Below are the code and all the weights of a small trained network. Each question names an input and a class and asks about switching units off, where a switched-off unit gives its printed mean instead of its output.

import numpy as np


def w(rows, s, z=0):
    codes = np.array(rows[::2]) - 128.0
    scale = np.full(codes.shape[1], s)
    scale[-1] = z or s
    return codes * scale


def f(y):
    return y / 2 * (1 + np.tanh(0.7978845608 * (y + 0.044715 * y**3)))


def log_softmax(a):
    a = a - a.max(-1, keepdims=True)
    return a - np.log(np.exp(a).sum(-1, keepdims=True))


def net(x, mask):
    res = np.array(x, float).reshape(1, 5) / 4 @ E
    y = f(res @ A[0][:, :-1].T + A[0][:, -1])
    res = res + np.where(mask, y, B[0][:, -1]) @ B[0][:, :-1]
    return log_softmax(res[-1] @ U[:, :-1].T + U[:, -1])


A, B = {}, {}
E = w([
[151,93,180,196,52,114,96,174,30],'x0',
[59,65,200,149,65,30,215,147,254],'x1',
[186,226,122,100,158,117,189,125,103],'x2',
[180,112,143,151,92,98,28,15,197],'x3',
[131,100,68,57,144,70,72,103,106],'x4',
],0.006)
A[0] = w([
[185,188,248,196,28,106,160,83,157,254],'n0',
[110,210,163,132,149,156,253,178,115,128],'n1',
[75,68,194,117,64,8,184,118,241,205],'n2',
[98,132,111,110,153,133,232,198,129,230],'n3',
[192,166,134,198,108,195,74,182,39,127],'n4',
[132,81,152,220,38,93,103,110,183,189],'n5',
[114,98,187,215,34,135,133,207,52,232],'n6',
[211,179,36,70,210,189,123,69,95,137],'n7',
[154,191,15,2,238,116,106,88,105,160],'n8',
[116,171,87,85,200,140,201,162,121,175],'n9',
],0.0055,0.0041)
B[0] = w([
[151,129,211,147,180,127,207,136,89,206],'n0',
[50,136,19,80,195,214,116,228,182,178],'n1',
[208,17,215,65,99,39,229,93,30,254],'n2',
[78,112,100,45,213,155,177,199,131,198],'n3',
[190,97,184,132,129,81,154,113,92,178],'n4',
[162,72,194,175,67,97,103,2,116,193],'n5',
[173,52,164,113,182,98,241,135,77,202],'n6',
[226,232,108,90,97,132,54,95,159,192],'n7',
[176,192,59,20,184,115,88,178,149,205],'n8',
[129,161,70,58,186,178,131,196,161,180],'n9',
],0.0065,0.0085)
U = w([
[114,143,181,244,86,222,87,83,189,118],'0',
[54,104,107,108,167,157,190,185,137,173],'1',
[93,56,82,130,33,109,49,100,132,106],'2',
[193,96,218,127,91,50,171,108,80,147],'3',
[21,185,79,218,2,112,140,153,165,2],'4',
[142,218,61,90,133,154,42,146,164,110],'5',
],0.0086,0.0058)

Each question gives the input, the list of numbers given to net, and the class t.
The units are the neurons (one row each of A and B). Each row of codes is followed by its name. A weight is (code - 128) times the scale printed after its matrix; where a second scale follows, it is the last column's (A, B and U).
mask holds one flag per neuron, in row order. A switched-off neuron (its flag False) gives its mean, the last column of its row in B, instead of its output. The means were averaged over made-up inputs and are rounded, as every weight is.
A unit's drop is (log p(t) with every unit on - log p(t) with that unit switched off) / (log p(t) with every unit on - log p(t) with every unit switched off).
The circuit of an input: a set's keep is (log p(t) with only the set's units on - log p(t) with every unit switched off) / (log p(t) with every unit on - log p(t) with every unit switched off). Starting from all 10 units, units are removed one at a time, each time the one whose removal leaves the highest keep (on an exact tie, the one counted first), for as long as the keep stays at least 0.8.
units of the circuit, in order: the units of the circuit, biggest drop first
top k neurons: the k neurons with the biggest drops, biggest first
drop of u: that unit's drop, to one decimal
input [7,-3,-2,-6,-4], class 1: top 3 neurons	n2, n1, n5
input [1,-5,7,2,-6], class 5: units of the circuit, in order	n2
input [-7,2,6,6,2], class 5: units of the circuit, in order	n8, n6
input [-6,1,7,4,-5], class 5: units of the circuit, in order	n6, n2
input [-4,-8,-4,4,-7], class 5: top 3 neurons	n2, n7, n5
input [-1,1,3,3,7], class 5: units of the circuit, in order	n2, n6
input [8,3,4,-5,-1], class 1: top 2 neurons	n1, n2
input [-2,-1,-4,7,2], class 2: top 2 neurons	n6, n2
input [3,4,-2,-6,-8], class 1: top 2 neurons	n1, n3
input [-5,8,8,-2,-4], class 1: drop of n1	0.5
input [7,1,3,-5,-6], class 1: drop of n1	0.6
input [-4,-3,-4,2,8], class 5: drop of n0	0.0
input [1,-6,-7,-8,8], class 5: drop of n2	0.1
